Below is a small trained network, with its code and all its weights. Each question gives an input and a class and asks what happens when units are switched off, that is, made to give their printed mean instead of their output.

import numpy as np


def w(rows, s, z=0):
    codes = np.array(rows[::2]) - 128.0
    scale = np.full(codes.shape[1], s)
    scale[-1] = z or s
    return codes * scale


def norm(h):
    return h / np.sqrt((h * h).mean(-1, keepdims=True) + 1e-5)


def f(y):
    return y / 2 * (1 + np.tanh(0.7978845608 * (y + 0.044715 * y**3)))


def log_softmax(a):
    a = a - a.max(-1, keepdims=True)
    return a - np.log(np.exp(a).sum(-1, keepdims=True))


def net(x, mask):
    res = np.array(x, float).reshape(1, 7) / 4 @ E
    u = 0
    for l in range(3):
        y = f(norm(res) @ A[l][:, :-1].T + A[l][:, -1])
        res = res + np.where(mask[u : u + 4], y, B[l][:, -1]) @ B[l][:, :-1]
        u += 4
    return log_softmax(norm(res)[-1] @ U[:, :-1].T + U[:, -1])


A, B = {}, {}
E = w([
[111,118,118,155,149,155,119,114,101,168],'x0',
[113,138,121,89,111,137,131,134,128,103],'x1',
[165,105,25,232,77,167,149,90,146,32],'x2',
[215,29,55,16,238,217,158,173,68,104],'x3',
[120,98,118,110,89,99,129,110,71,123],'x4',
[189,254,141,119,186,140,243,80,31,101],'x5',
[179,153,129,153,139,87,80,186,106,109],'x6',
],0.0052)
A[0] = w([
[83,31,107,114,207,80,197,199,123,93,67],'0.n0',
[225,97,127,86,177,143,188,100,105,140,99],'0.n1',
[74,2,132,131,110,125,47,183,175,136,4],'0.n2',
[132,115,234,20,178,121,57,94,108,176,31],'0.n3',
],0.0052,0.0035)
B[0] = w([
[188,73,159,127,183,176,100,159,110,109,167],'0.n0',
[141,142,163,152,194,68,95,76,150,115,241],'0.n1',
[158,194,1,77,103,59,189,143,172,180,251],'0.n2',
[167,149,146,187,55,236,207,209,108,133,215],'0.n3',
],0.009,0.003)
A[1] = w([
[179,151,142,113,168,129,84,34,142,139,2],'1.n0',
[142,38,24,52,165,92,130,186,170,181,54],'1.n1',
[206,81,22,189,74,206,105,65,146,43,37],'1.n2',
[196,2,93,76,248,173,87,154,127,118,44],'1.n3',
],0.0052,0.0032)
B[1] = w([
[165,175,166,68,57,132,164,155,129,216,121],'1.n0',
[132,183,142,165,176,32,89,91,199,109,228],'1.n1',
[138,94,203,144,112,165,223,254,89,228,205],'1.n2',
[93,83,215,118,63,135,75,38,102,11,254],'1.n3',
],0.0079,0.0043)
A[2] = w([
[25,207,187,222,104,119,53,99,130,110,39],'2.n0',
[25,178,154,183,71,95,75,121,131,118,6],'2.n1',
[167,88,192,126,103,141,194,250,108,168,145],'2.n2',
[183,254,30,62,212,99,208,62,32,143,205],'2.n3',
],0.0057,0.0011)
B[2] = w([
[166,68,123,52,147,157,115,158,129,71,203],'2.n0',
[182,85,205,133,215,152,110,78,46,54,195],'2.n1',
[124,2,120,141,35,170,199,170,77,245,221],'2.n2',
[55,175,64,157,84,47,71,106,201,173,255],'2.n3',
],0.0089,0.0043)
U = w([
[167,110,173,98,195,142,83,74,97,6,40],'0',
[123,200,2,128,137,52,103,122,206,171,252],'1',
[159,113,132,155,105,192,203,215,103,182,102],'2',
],0.014,0.0027)

Each question gives the input, the list of numbers given to net, and the class t.
The units are the neurons (one row each of A and B). Each row of codes is followed by its name. A weight is (code - 128) times the scale printed after its matrix; where a second scale follows, it is the last column's (A, B and U).
mask holds one flag per neuron, layer by layer. A switched-off neuron (its flag False) gives its mean, the last column of its row in B, instead of its output. The means were averaged over made-up inputs and are rounded, as every weight is.
A unit's drop is (log p(t) with every unit on - log p(t) with that unit switched off) / (log p(t) with every unit on - log p(t) with every unit switched off).
The circuit of an input: a set's keep is (log p(t) with only the set's units on - log p(t) with every unit switched off) / (log p(t) with every unit on - log p(t) with every unit switched off). Starting from all 12 units, units are removed one at a time, each time the one whose removal leaves the highest keep (on an exact tie, the one counted first), for as long as the keep stays at least 0.8.
units of the circuit, in order: the units of the circuit, biggest drop first
unit that matters most: the unit with the biggest drop
k most important neurons: the k neurons with the biggest drops, biggest first
top k neurons in layer l: the k neurons of layer l with the biggest drops, biggest first
drop of u: that unit's drop, to one decimal
input [2,-8,8,-6,4,5,6], class 2: units of the circuit, in order => 1.n2, 0.n1
input [8,2,-1,3,-2,2,1], class 0: units of the circuit, in order => 1.n3
input [-6,3,-4,-1,3,-3,0], class 2: 3 most important neurons => 0.n3, 2.n2, 2.n3
input [2,-3,-7,-7,-8,-7,2], class 0: 2 most important neurons => 2.n1, 1.n2
input [3,-6,-6,1,-8,8,-4], class 1: 2 most important neurons => 2.n3, 1.n2
input [-4,2,-8,-6,3,2,-4], class 2: 2 most important neurons => 0.n3, 1.n3
input [4,-8,-5,-7,-7,5,3], class 0: 2 most important neurons => 0.n2, 1.n2
input [7,7,-7,6,-8,-7,-4], class 1: top 2 neurons in layer 1 => 1.n1, 1.n2
input [4,8,5,-4,1,2,-4], class 2: 4 most important neurons => 1.n2, 0.n1, 1.n3, 1.n1
input [0,2,-8,-6,-8,6,-6], class 2: 2 most important neurons => 1.n3, 0.n2
input [4,5,7,-4,-6,5,0], class 2: 2 most important neurons => 1.n2, 0.n2
input [-2,-5,-8,-8,2,-2,4], class 0: 3 most important neurons => 2.n1, 1.n2, 2.n0
input [6,1,-3,6,-8,7,6], class 1: 2 most important neurons => 2.n3, 2.n1
input [4,-2,-2,3,5,-2,-6], class 0: unit that matters most => 1.n3
input [4,2,-6,1,-6,-4,6], class 2: 2 most important neurons => 0.n3, 2.n2
input [-4,6,-6,3,1,6,-3], class 1: 3 most important neurons => 2.n3, 1.n2, 0.n1
input [-6,-6,-4,-7,0,-7,-3], class 0: 2 most important neurons => 2.n1, 2.n3
input [8,8,-8,-8,3,-8,-5], class 0: drop of 2.n2 => 0.3
input [2,-4,-5,4,1,7,7], class 1: drop of 1.n2 => 0.1
input [5,3,-3,2,3,-5,0], class 1: unit that matters most => 0.n2
input [-8,-5,8,-4,6,0,-8], class 2: drop of 1.n2 => 1.6
